 319 -168    2   96  175   75 -111 -265  180 -103 -494   51  179  193 -505 -168   33 -193   14 -306  107 -117  129   71 -364  173   21  362   61 -311  224  -50  -36  206    9 -105  206  -14   56 : 10
 242   -6 -150  -44 -136  -15  -51 -250   66   56 -181 -202  -93  136  -64 -335 -201   -9  144 -287   55 -141  235  -84  -73  108  306   29  -89  -18    2  -46  122  379 -156  -74  134   63   25 : 16
 102  -94   14 -280  138  184   37  -27 -431 -141 -174   42   29  219  204 -243   83  183  -41 -189    3 -158  266 -293   28  232  355   55   41   31  295 -142  -75  253 -106 -133   82 -181  146 : 0
 -83  111 -193   49 -197  -98   10  -87  -87  332  521 -234  -40  -55  155  -92  -75 -102   -5 -239  -59   42  109   76  124   -2   42    9  -80  329   89  -36  148  -79  118   97 -122   24    6 : 19
 296 -179   80  -22  325   80   22 -229   97 -254 -374  115  145  274 -246 -197  -19  -80   36 -307  121 -211  -59   51 -283   99  134  105  122 -281  246 -107  -69  327   44  -53  130 -277   22 : 7
  -3  111  -78   67  -78 -162  -43  -51  -48  175  430  -32  -32   25  121   56  -98 -131  -75 -141  113  135  -36  139   18  -96   -1  -81   97  362   99 -110   40  -34  118   49 -107    7  -37 : 13
 -78   29 -335  240 -146   89 -121  -91  256  -91 -463 -182  103  126 -383 -261  -47 -160   53 -199 -110  -94  243  -81  -85   68  -75  394  -31 -155   50   36   -6  167   14 -188  248  291  -19 : 13
  -8   57 -347  178 -193   41 -128 -146  329   22 -437 -234   24  121 -350 -267  -66 -155   96 -209  -91  -80  243  -44  -51  105  -94  373  -74 -158   11   -3   68  197   14 -164  211  346   -5 : 15
 160  -68 -133  -88 -214   32  -21 -238 -321  124   67 -208  -74  -87  150 -340 -158   28  124 -238  -63  -90  378 -162   59   61  427  -44 -147  161  -74  170  115  191 -284  -33   56   15   53 : 18
  66  129   88 -275  193 -163  -27  -42 -144   84  161  276 -162  124  305  218   99  -37 -173  115  254  229 -181  140  143    5 -224 -134  274  252  178 -280  -78  -28  112   -5 -163   62   35 : 1
  98  -78   16 -237  170  161  106  -71 -275 -226 -173   63   62  271  185 -261   29  136  -12 -208   13 -175  129 -226   20  176  291  -15   67  -61  247 -168 -108  315  -13 -103   79 -236  121 : 2
 -13   53   25 -158  249 -119    6  -74  -34 -105   -9  294  -86   29  268  166   55 -107  -82  163  124  166 -320  187  198 -180 -349 -166  278  110    9  -49 -110  -31  116  -23 -153   25  -63 : 4
 -32  152   41 -204  171 -137   25  -17 -113  -27  147  260 -121  146  306  168   61  -50 -170  118  210  201 -213  115  167  -45 -225 -169  286  219  137 -257 -131    3  140  -13 -126   46    8 : 2
  32  -79  -73   24   15  -11  -42  -35 -143  243  409 -124  127  -62  116  -18   52  -95   10 -278 -104  -15   23   97   43  -34   -9  116  -59  255  211   35  145 -141  201   46 -193 -190   12 : 12
-168   20 -199   78  128  164   23  -20  159 -317 -514   80  176  253 -230 -166  121 -116  -61  -91  -89  -83   32  -81   -3  108 -243  323  137 -288  184 -102 -196  127  179 -178  198  113   36 : 4
  42  -74  -90  138  171  168    3 -134  184 -285 -527   88  262  294 -462 -195   96 -179  -62 -243   10 -122   97  -23 -250  190  -95  394  120 -375  265 -125 -184  180  150 -142  259    8   77 : 6
 173 -184   93 -225   92  187   85 -140 -535 -125    8  108  182   87  177 -217   93   65  -40 -215  -19  -81  289 -220  -20  179  361   37    8   17  200   12 -126  115  -77  -75   36 -257  187 : 4
  31  196 -112   -2 -204 -248  -72 -122  -20  285  439  -53 -178  -30  196   64 -151 -137  -50  -45  167  226    2  152  110 -102  -29 -157   77  419  -40 -111   77  -17   29   48 -118  200  -35 : 15
-144  135 -318   33 -132 -165 -115  -94  150   95  -68 -106 -251 -191  221  -22 -136 -126  123  135  -92  109 -116  128  360 -297 -318  -92   36  212 -288  225  135    2  -73  -66 -103  359 -188 : 17
 324 -116   79  -95  242   95   -6 -260  136 -156 -477  150  160  337 -345 -166  101 -117  -33 -266  167 -104   77   26 -285  283    5  286  108 -372  297 -241 -107  272  104 -103  176  -71  148 : 5
 227   -9 -154  -40 -112  -28  -47 -265  101   60 -191 -206 -117  115  -60 -330 -202  -21  157 -277   36 -150  191  -45  -48   86  258   22  -84  -40  -11  -24  138  369 -151  -52  114   66    3 : 17
 244  -50    5 -202  269   98  -73 -124  129  -90 -582   75   -2  387 -234 -161  136   20  -34 -214  142 -156   95  -62 -174  332  -12  318  105 -281  392 -338  -22  319   60 -155  155    9  119 : 0
 256   11 -187   45 -170  -14 -132 -289  262  116 -375 -193  -33  170 -350 -286 -107 -128  106 -288   68  -76  297  -18 -173  211   99  289  -87 -163   52  -97  106  301  -72 -116  204  260   69 : 16
 277   10 -182   39 -164  -31 -143 -326  280  161 -391 -182  -56  129 -375 -264  -91 -161  104 -263   80  -48  288   27 -168  216   42  307  -88 -186   30  -79  119  263  -84  -99  194  302   69 : 17
   0  104   76 -157  200 -142   44  -61 -100  -48  195  294  -65  101  272  183   40 -102 -152   92  206  201 -267  178  129 -101 -233 -194  288  194  104 -189 -140  -27  163   20 -148  -24  -10 : 4
-197   87 -365  141  -97  -49 -121  -28  207  -41 -251 -125 -106  -90   46  -92  -96 -122  112   51 -158   13  -59   46  252 -248 -291   72   31   89 -178  206   79   48  -18 -137    5  312 -176 : 14
-272  121 -443  228 -194   21  -74  -80  256  -51 -353 -233  -66  -35 -167 -248 -106 -164   98  -53 -204  -62  111  -22  166  -97 -215  210  -26  -54 -141  176   48   94  -42 -122  156  383 -123 : 19
 275  -55   52 -231  239   90    9 -170   59 -132 -434  107   32  395 -134 -191   83   26  -25 -233  164 -145   75  -73 -163  308   87  180  106 -264  337 -337  -70  359   69 -114  136  -89  148 : 2
 157  -86 -117 -134 -212  -34  -90 -196 -279  510  419 -245   -8 -255  218 -105   54  -71  102 -233 -160   56  287   33  187   65   60  141 -238  288   21  181  277 -186    1   42 -222   37   99 : 18
 -24   65 -195    0 -217  -70  -34  -59  -94  382  506 -261    4  -62  198  -86  -31  -72   35 -256 -110   38  144   39  160   14   28   74 -135  338  104  -28  198  -89  160   47 -174   10   40 : 16
  36  138   89 -226  167 -155   19  -52 -140   38  223  272 -103  147  288  190   75  -65 -183   82  250  226 -183  139  121   -5 -192 -153  276  234  172 -295 -122  -21  156   10 -145   23   42 : 2
  34   41   96  -78  245 -145   30  -90  -90  -82  203  298  -16   51  196  188   14 -148 -135   55  200  177 -305  234   54 -170 -213 -195  293  180   85  -93 -136  -49  137   45 -144  -99  -54 : 6
  33   34   87  -70  243 -138   20  -97  -83 -106  141  308  -27   40  184  185    6 -156 -125   81  194  179 -302  226   58 -182 -227 -194  298  160   55  -64 -142  -43  108   26 -126  -66  -66 : 6
  38  -55   31 -271  156   73   38    6 -282  197  294   32  113   89  286   13  251   28  -81 -188  -68    4   32  -12  158  178  -87  151    0  144  366 -188   43 -126  287    0 -224 -205  163 : 2
 106 -116  -68  154  191  141  -48 -170  201 -241 -540   90  253  239 -500 -167   91 -208  -41 -243   24 -117   81   32 -290  148 -114  405  112 -367  245  -63 -143  152  115 -133  235    9   52 : 7
 172  -75   18 -279  261  119   15  -56 -162 -166 -335   59  -40  310  105 -211   52  158   -3 -194   74 -211   82 -176  -28  211  221   53   93  -82  321 -232  -27  358  -41 -122   79 -182   86 : 0
 142 -117   61 -168  166  164  118 -123 -302 -258 -122   99  138  242  104 -260    4   73  -26 -246   40 -162  145 -189  -75  154  340  -23   77  -83  226 -116 -146  289  -24  -77  102 -288  122 : 4
 113   -1 -255  154 -138   38 -155 -192  290   34 -462 -171   53  132 -410 -237  -39 -173   83 -234  -25  -67  258  -17 -143  145  -57  404  -62 -185   60  -17   63  189   -7 -164  212  297   31 : 14
 -54  202 -166   50 -251 -175  -23  -68  -31  291  524 -158  -87   27  161  -23 -139 -112  -53 -165   80  146   81   85   92  -24   44  -74   11  401   57 -157   84  -11  111   60  -91  124    1 : 16
 213   27 -221   74 -192  -11 -140 -293  287  136 -405 -198  -33  133 -389 -277  -81 -167   99 -257   44  -58  305    3 -151  210   26  339  -94 -189   25  -62  103  247  -70 -115  215  331   63 : 17
 204 -251   38  -47   64  150  -10 -153 -471  -81   17   -4  185  -50   61 -227  -10   11   40 -280  -70 -130  284 -151  -97   31  413   51  -42   85  122  212  -17   90 -175  -63   38 -277   73 : 10
  66  181 -112  -45 -184 -279 -105 -164   -5  280  330  -15 -248 -107  237   97 -161 -146  -13   51  169  257  -43  190  177 -166 -107 -194   89  400 -147  -21   99  -23  -53   33 -142  277  -70 : 16

  81   76  170  288  -14  -35   65  264  -20  -74 -138   75  -96  -63  -12  -77  248  -64  206   99  195 -142   29 -286  -55 -100  209  169 -153   66  250   97  -60 -226   40 -197 -195  274   12 : 20
 249   27 -228   68  -89 -404  281  -80  181 -755   75  -44  745 -349   80  150  324  696 -169  -79    2  358   12   84  403 -221  -34 -453 -159  277 -417 -348 -236  721 -530   10  -18  167   87 : 6
-114 -223  134  -68  230 -255 -283 -504  -91 -293   50 -159  -46 -199 -325  -99 -239   44  112  131 -223  223  -52  335 -203    4  -24  102 -114 -321  237 -168   42  104  -27  110  210 -290 -183 : 2
 115   -2 -418   58  -16  -87  255 -256  108 -190  238  -90  445 -186  164  243  131  457 -371 -326 -256   86 -182  -57  455  -37 -233 -197  106  237 -393 -383 -343  519 -408 -207  369  -51  -63 : 10
 -45 -132  294  209  168  206  -81 -229 -234  148   84   39 -147  210 -148  -95 -202 -294  -67   33 -238 -405 -241  112 -121   18 -144  372   54 -327  -30  180   -4  -47 -126 -194  137 -158   65 : 14
 173   80   41  446  174  266  290  137 -164   89  239   19 -113   74  -29 -341  102 -203  -15  -76  130 -457  -33   16  101 -128   29  325 -116 -290   68  322  -45  -49  141 -123 -219  112  -92 : 16
 -40 -122 -128  180  294   12   29 -332    4 -811  224 -250  477 -440 -219  130  -81  231 -130 -147  -32  160  -60  371   66 -128 -103 -266  -65  -71 -179 -308 -229  440 -127 -112  154   81 -208 : 2
 238   78 -155  676  284  484  376  284  -85 -414  257 -217  224 -125  139  -66  176   -3   52 -172  212 -383  -58  114  185 -253    2   30  -97 -108 -118  239 -217  117  199 -397  -90  324 -177 : 17
 117  -19  356  284  -90  166   20  222 -170  -60 -200  146  131  212    4  152  245 -180  257  175  165 -407  -77  -29  -52 -249  -17   90  -52 -118 -299  313  -26   29 -343 -325 -154  155  278 : 14
-176  154 -185  475   82  215  217   73  -22 -156  217    4 -118 -226  -71 -124  124 -102 -209 -466  218 -275   86 -534  132  187  172  186  128  237  342 -149 -413 -313  310 -332  -74  432 -321 : 19
 141   48  228  367   32   68  126  203 -155   21    6   68 -179   77  -35 -301  190 -167  206  121  195 -314   38 -120  -50 -108  144  298 -206 -182  246  334  -17 -196  109 -138 -283  148   20 : 17
  21   99  226  571  158  375  210  288 -143 -230   82  124   97    0 -138  -76  117 -295  -59 -126  253 -534  -57 -157    1 -108  111  198    3  -57  -95  243 -140 -120    6 -303 -312  475   44 : 18
  40  -43 -393   53   11 -225  144 -355  142 -423  202 -137  480 -262  107  222   51  564 -357 -319 -308  264 -137  -35  394   32 -162 -241  121  266 -287 -476 -336  519 -373 -134  401  -47 -109 : 8
 330   49 -403   58  -97  -87  383  -26   99 -121  174  -69  493 -144  286  226  360  488 -177 -146  -88   53 -142   -1  509 -242 -219 -259  -72  184 -471 -208 -268  586 -456 -209  196  -31   45 : 11
 -23 -131  520  176   37   90 -244  -43 -275  328 -194  149 -310  389 -143  -95  -89 -401  277  268 -126 -428 -159   39 -285  -58   -9  466    4 -401   38  394  165 -241 -159 -147    9 -175  194 : 14
 144  117   93  384  -76   65  236  266 -114  -67   16   86  -74   -2   22 -225  348  -68  168   11  335 -293  126 -256   75 -110  161  162 -185  -22  186  244 -151 -135   79 -207 -337  269   -8 : 17
-109  -95  404   89  -49  -15 -216 -160 -240  407 -128  188 -379  329 -163 -140  -60 -351  143  135 -130 -353  -99 -143 -211   76   -7  468   43 -277  172  229   55 -280 -128 -124   41 -192  114 : 14
  47  -77  -63  501  355  396   93 -133 -187  -66  293 -263 -188   30   13 -230 -182 -161   21 -133 -133 -355 -145  173  -11  -12  -81  337    5 -338  202  210 -113  -94  337 -281  197  -88 -294 : 16
 -34 -164  193 -125 -124 -211 -233 -291  -92  251 -181  101  -54  206   -8  186  -26   33   59  131 -354  -39 -223  -79  -42   24 -151  179   72  -56 -103  -50  -13   57 -444 -159  346 -316  189 : 11
 121  -17  687  277  -59   55   -1  239 -259  -52 -194  292  -26  233 -204 -191  173 -354  220  370  213 -462  -56  -19 -230 -202  103  285 -247 -256  -38  466  122 -114 -281 -126 -485  221  409 : 16
-166   54 -237  104 -143 -285   55 -134  124 -697  -19   -4  443 -413 -125  245  309  370  -38 -329  280  263  250 -259  223    7  129 -375   76  355 -109 -469 -413  251 -225 -127  -22  326 -198 : 3
  15  -18  218  -30  -73 -184 -108  -13  -22  522 -208  403   94  377 -119  225   28 -104  -86  -43 -281 -283 -225 -124  102 -107  -41  275  299 -143 -596   70  209  141 -670   99  128  -97  274 : 9
-123    4  249   56 -276 -132  -77  -80 -160  243 -152  243 -249  177  -81  -67  198 -166  115   12   96 -237   68 -425  -52  108   63  260   14   26  203   64 -162 -247 -175 -203  -82    0   98 : 14
  -3   84 -110   56 -172 -106  209 -161  -79  271  172  146 -147    8   -4 -213  224   12 -184 -199   51 -176   55 -369  234  111  -32  192  -30   56  172  -90 -273  -23  -93 -111  -50  -37  -71 : 13
  75   45  -24  477  257  267  147  206  -16 -237   64 -124   43 -146   16   11   55  -66   43 -105   61 -234 -115  -71    8 -130   91  134  -28   -7   73   42 -119  -97  165 -304   16  287 -158 : 20
 209  130  237  333 -149   13  204  397 -135  133 -117  216  -95  166   20 -199  429 -162  304  140  383 -378  129 -233   34 -222  185  213 -195 -116   41  398   -2 -143  -71 -139 -440  243  131 : 16
   0 -163  403  -18  102 -332 -316 -184  -51  112 -244  209   75  282 -237   68 -208  -22   80  187 -404  -34 -220  210 -151 -102   21  270  144 -333 -344   90  348  171 -529  244  159 -221  230 : 6
 -67  107 -151  313  109   10  156  -42  -28   79  231  -46 -350 -193  -61 -365   50  -54 -126 -257   59 -114   62 -413   65  195  173  330  -51   63  612 -100 -240 -346  401 -125  -33  153 -352 : 20
 208   90 -178  518  126  200  370  208  -19 -500  225 -202  177 -288  128 -153  275  166   26 -109  259 -134   38  -86  187 -146   68  -43 -236   96  182   61 -316   66  217 -346 -161  340 -174 : 18
 -52  102 -390   49   12 -252  219 -211   88 -305  252  -24  193 -417 -167  -87  228  276 -169 -370  223  188  217 -139  307    5   87 -163  -29  101   61 -395 -311  240   -6   75  -64  139 -368 : 2
-210 -114  126   67  275  -77 -295 -288 -111  197   -7   55 -220   62 -381  -48 -257 -271  106  -98 -151 -134  -26  144 -174   14   75  351  201 -432   14   -3  177 -122   -2  176  171 -185 -250 : 2
  96   83 -318  134   66 -238  228 -104  129 -124  186   74  344 -122  -31   -4  111  355 -283 -345 -116   71   -9  -40  394  -63   14  -56  142   35 -354 -244  -99  418 -306  161   83   63 -143 : 6
 108  -98  575  478  217  313 -127  252 -264  -23 -182   61 -123  300 -132  -83  -58 -429  369  317   32 -533 -175  183 -315 -241   75  406  -84 -441  -52  576  222 -218  -40 -228 -167  107  202 : 17
  15 -197 -172  -51  173  -98 -130 -530  -59  352  179 -173 -193  107   63  -24 -281  140 -141  -68 -619   26 -313  135   90  110 -254  314  117 -222   80 -143  -19  120 -107  -78  645 -565 -169 : 11
  45 -105 -116   63  124 -320  -48 -323   77 -387   65 -104  300 -141  -53   44  -92  402 -103  -91 -314  266  -91  173  140  -26  -37  -66   49  -37 -150 -256  -47  392 -278   91  289 -146  -90 : 6
  -1  -61 -405  170  183  117  169 -459  -79  118  445 -265 -187 -109   87 -220 -132  132 -272 -324 -310  -75 -132  -14  244  174 -207  229   44 -106  284 -184 -315   74  223 -206  435 -309 -390 : 13
 148  -64  373  354  204  148   22  202  -58 -526 -133  -56  242 -132  -71   95   44  -59  148  268   25 -140 -217  136 -179 -271   48    9 -235  -35  -56   94    0   68 -152 -297 -111  292  196 : 21
-260 -240  444    9  143 -251 -509 -358 -102 -328 -263   44   30   38 -394  135 -288 -101  198  158 -238   76  -85  203 -355   20   70  145  121 -260  -36  -68  150   -3 -288   67  190 -124   46 : 3
 268  133 -535  735  292  475  587  224   36 -751  462 -418  402 -447  263  -53  280  310 -120 -386  274 -163   13   23  410 -197  -22 -214 -149  158    9  -42 -497  253  357 -503  -12  442 -394 : 18
 -55  -84  367  392  117  185  -85  -27 -219 -243  -22  -18 -138   59 -139 -159  -55 -241  145  106   33 -315  -63  -40 -220   14   54  276  -88 -168  259  235  -94 -226   88 -295  -74  115   31 : 17
 314  130   87  595   96  322  406  493  -61 -492   59   -9  375 -120   89    1  393    2  120   21  400 -374  -12   -1  153 -369   89  -79 -227    8 -248  285 -159  154  -70 -355 -392  521  102 : 18

  15  158 -375 -109  -75 -110  127  104 -221 -143  166  -40  -29  -75   22   36    8 -336   37  -56   34 -184  -46   24  -76   21 -196  153  137  280   38  262   88  177 -117   33 -119 -153  220 : 5
 -43   27  -96    3 -109   34 -101   53  -96  -98  -16  -27  -52  -19    0   79   56 -145  163   -1  147 -168  -22   56 -134  -41   22  111   72   86 -108   29  246  138 -126   23 -228  -49    4 : 5
 206 -112    1  -52 -101   52  -14 -134  -92  112 -113  152   46  -41  146  -78 -112  -21    6  140  -38   57   25 -111  161  -32  -57  -21 -227   11  -94 -131  140    1 -100 -152  -95   18  227 : 27
-358 -214 -149  306  432  -82   87  495 -223 -374   47  -40 -138  259  118  163   57 -156 -213 -170  218  354   11  626   28  -16   78  130 -340 -232  211 -135  -26  284 -484 -188   63  133  160 : 18
 -39   19   12   34 -213   25  -98  -31   52  -45  -94   17  -95  -67  -13   59  106  -39  140   29  138 -191  -66   34 -131  -19  131   23   12   25 -222  -63  338   92  -97  -13 -283  -42  -41 : 6
  11 -174  119  -46   -5   65  -64   -7 -122  -39   42  146   80 -109   37  -88  -71  -57  -25   85 -182  203  104  -73  168   63   93  -23 -252  -46  -46 -172    5    5   56 -119   17   32  218 : 23
-139 -151  -30  252 -112 -107  127  -42  255   -6 -211   87 -164  165   10  125  231  216   29 -158  320 -338 -315   35   12   13  -30 -127 -141   -9  -98   83  253   50 -100  -30 -312   43 -186 : 9
 142 -195   97    1  -27  158 -139  -92 -110  105 -158  125   70   22  113  -33 -113   41  114  133   24   84   63 -109  115  -83  -23   17 -209  -35  -99 -184  135    1  -89 -111 -122   61   93 : 27
 166  183 -290 -353   46  181 -197  281 -358 -131  207 -274 -106 -294 -178  129  -50 -188  427   43  -87  231  298   78 -204  -16   80  288  495  316   26   24  292   57  -93 -154  285 -192  142 : 5
  25   61 -158  -72 -148   -3 -101   22 -185 -113   68  -24  -38  -71   43   30   35 -250  121   37   96 -129   26   66  -89   -1    9  123   70   88  -68   56  258  128 -126  -24 -150  -55  142 : 3
-211  -56   64   20 -112   12   14   69   43 -125   32   34  -44 -115 -117   29   69  -32   27  -81  -14  -88  -45   -1  -78   63   92  -14  -42   36 -157  -37  128   87   12   44 -214  -49  -36 : 12
 304 -173  -64  -23  -62   50   29 -148  -14  204 -207  105  -48   36  144   -6  -56  188   88   85   93   40  -35 -112  205  -49 -121  -68 -163   32  -35  -83  241  -89 -145 -258   14   45  135 : 28
 207 -197   22 -115  -67   70   14 -164  -72  144  -32  166  101  -76   32  -88  -89   97   93   60 -144   34   16 -344  251   49 -148  -78 -141  123    4    6    9 -116  171 -112   37    3  153 : 26
-246  -47 -187  114  116  -58  130  262  -68 -211   51  -45  -99   62  -52  128   76  -96  -14 -187  141  -56  -94  196  -85   10  -74   86  -22   87   39  101   46  185 -189   14 -129  -41   -2 : 11
-109 -428  215  297  -13   -8   31 -202  119   73 -220  329  118  269  164  -54   52  178 -101  -38  149 -185 -230 -197  293    8 -121 -178 -527 -168  -29  -41  -63  -10   81   14 -328  197  -49 : 24
-260 -172  183  -13  -14   53  -39  107  -76 -186  153   85   56 -165 -116  -53    6  -86  -54  -55 -183  148   80  -19   46  127  143  -23 -179  -63  -77 -126  -27   52  109    2  -54   14   88 : 17
-181   18   18  -31 -157  -46   73   70   23 -145   84   37  -57 -193  -98  -11   52 -116  -52  -53  -91  -53  -27   33  -73   99  112  -14  -57   51 -173  -43  133  100  -13    5 -185  -88   88 : 12
 -91  -28 -438  232  285  -81  -51  402 -329 -301  -31 -178 -234  345  236  259  113 -267   35  -92  523   92   -6  695 -114 -137  -31  274  -40 -109  217   31  310  319 -685 -216   10   94  151 : 1
-171 -197  106 -100   88  104  -48  179 -112 -156  184   -1   14 -185 -196    4   10   35   83  -92 -205  266  142  -52   75  140  117   -8  -21   26   29  -83  -14  -36  158  -90  185   -6   53 : 17
-362  -92 -218  237  289  -92  142  434 -145 -335   49  -75 -148  185   26  177   79 -161 -129 -219  237  104  -69  479  -90  -19  -22  140 -155  -57  119   13   16  288 -407  -50  -90   30   49 : 13
 -79 -232  219  -16   15  119 -131   11 -110  -68   42  144  104 -100   -9  -72  -54  -23   17   68 -174  213  120  -85  142   65  147  -23 -256  -95  -66 -214   -9   -2  108  -75  -13   61  127 : 22
-231 -206 -198  238  455  -67   74  478 -261 -324   46  -45 -136  233  139  148   21 -128 -169 -123  169  432   57  588   84  -19   65  133 -312 -189  254 -142  -15  236 -467 -265  185  122  224 : 20
-250  -88   69   77  -33   99  -86  114    0 -138  -25   -4  -19  -18 -115   87   64  -33  142  -87   98 -136  -38    5 -149  -23   51   66    4   44 -145  -21  123  132  -25  117 -294  -27 -153 : 10
-109  -21 -181   39   -8   18  -16   92 -125 -113   21  -19   -4   72  -19   97   54 -145  159  -99  181 -249  -88  -26 -104  -45 -163  132   89  177    2  193   89  155  -67  117 -245  -51  -52 : 6
 -14  -26   18   25 -176   71 -163  -30    1  -38  -95    3  -76  -27  -12   77  103  -20  212   32  177 -180  -40   16 -114  -36  112   47   45   21 -176  -50  342   69  -79  -18 -242  -12  -69 : 5
-152 -181  303  -32 -145   40  -80  -16   54  -98   66  129   -1 -243  -92  -85   46   39  -63   33 -224  199   88  -21   95  159  321 -131 -244 -158 -185 -279  135  -41  126 -127  -15   34  117 : 18
 247 -173  -17 -181   86   43   -5   86  -39   43   42  -17 -147 -214  -82   24   33  286  144   31 -211  470  162   -6  263  147  195  -99   -2   31  102 -178  218 -213   67 -468  539    1  219 : 22
 192 -162   59  -24  -89  184 -134 -141 -128  156 -204  103   61   35  148  -33 -155   12  124  153  108    1   49 -115   59 -137 -108   48 -178  -15 -155 -167  207   21 -192  -88 -217   54   82 : 29
-237 -160   26  -25    1   11   85  110  -16 -140  146   40   20 -111 -177   11   53   15   24 -174 -102  -22  -31 -127   42  127  -44  -34  -24  106    2   93  -52   14  167   53  -42  -34  -23 : 14
-210 -204  209  -34    9   80  -81   81 -107 -162  150  108   88 -161  -91  -71  -24  -78  -39  -11 -221  206  119  -47   92  119  160  -24 -210  -79  -60 -166  -42   25  141  -29   -5   30  124 : 19
  28  -18 -284   14   26  -22  -35  132 -187 -118   27  -82 -110   94   50  136   92 -115  166  -68  245  -94  -31  156  -41  -25  -93  135  108  104   96  145  242  113 -207  -95  -11   -8   66 : 3
 -58   28  -83    2 -112   52 -121   51 -111 -103   -8  -22  -33  -26   -1   72   50 -167  169   11  142 -172  -12   47 -149  -49   21  127   70   86 -120   27  234  148 -116   47 -250  -49    0 : 5
 102 -122 -337  206  319  -55  102  258 -250  -74 -178   -8 -136  319  313  138  -76 -103 -101   12  328  235  -19  469   94 -164 -152  155 -289  -88  172  -99  137  221 -640 -302   23   98  266 : 27
 -65 -286  114  154  -67  180  -89 -221 -181  102 -191  255  291  256  215  -85 -200 -171   11   53  210 -350 -115 -314   63 -191 -415   81 -368   -4 -127   51 -116  160  -83  285 -639  112  -38 : 29
 -48 -125   -6 -130   45   23   46  193    3 -103  132  -74 -156 -234 -212   64   97  187  103 -118 -152  296   96   46   82  170  176  -67   84   59   38  -79  176 -108   70 -265  336  -42   63 : 15
-212 -452  415  122   62  221 -236  -17   42  -34  -72  158  103   28 -100   -8   48  251  145  -29  -43  136   49 -178  158   56  177 -104 -277 -193  -67 -227    3  -91  239  -24  -58  166 -170 : 20
 -89 -110  183 -109 -127   -6  -13   16  -24 -114  147  118    2 -294  -77 -113    5  -49 -102   43 -301  249  115  -17  127  184  261 -101 -209  -80 -119 -219   87  -33  119 -160   73  -12  244 : 19
 165 -127 -230   90  144   14   66   71 -202   37 -163   47  -40  199  241   57 -113  -59  -17   43  220   95  -21  166  114 -136 -216   98 -225    2   73  -48  125  125 -414 -195  -60   63  214 : 28
-155   39  -59   18  -99   35  -45   92  -68 -142    8   -8  -24  -54  -48   60   32 -183  100  -32   85 -176  -36   44 -175  -29   17  112   36  105 -155   19  156  181 -102  101 -309  -79  -15 : 8
 133  100 -243 -195    2    8   46  220  -19  -57   62 -203 -271 -246 -194  159  101  139  255  -74  -26  185   81  126  -73   70  134   47  331  227    7    1  368  -48 -107 -297  310 -149   64 : 9
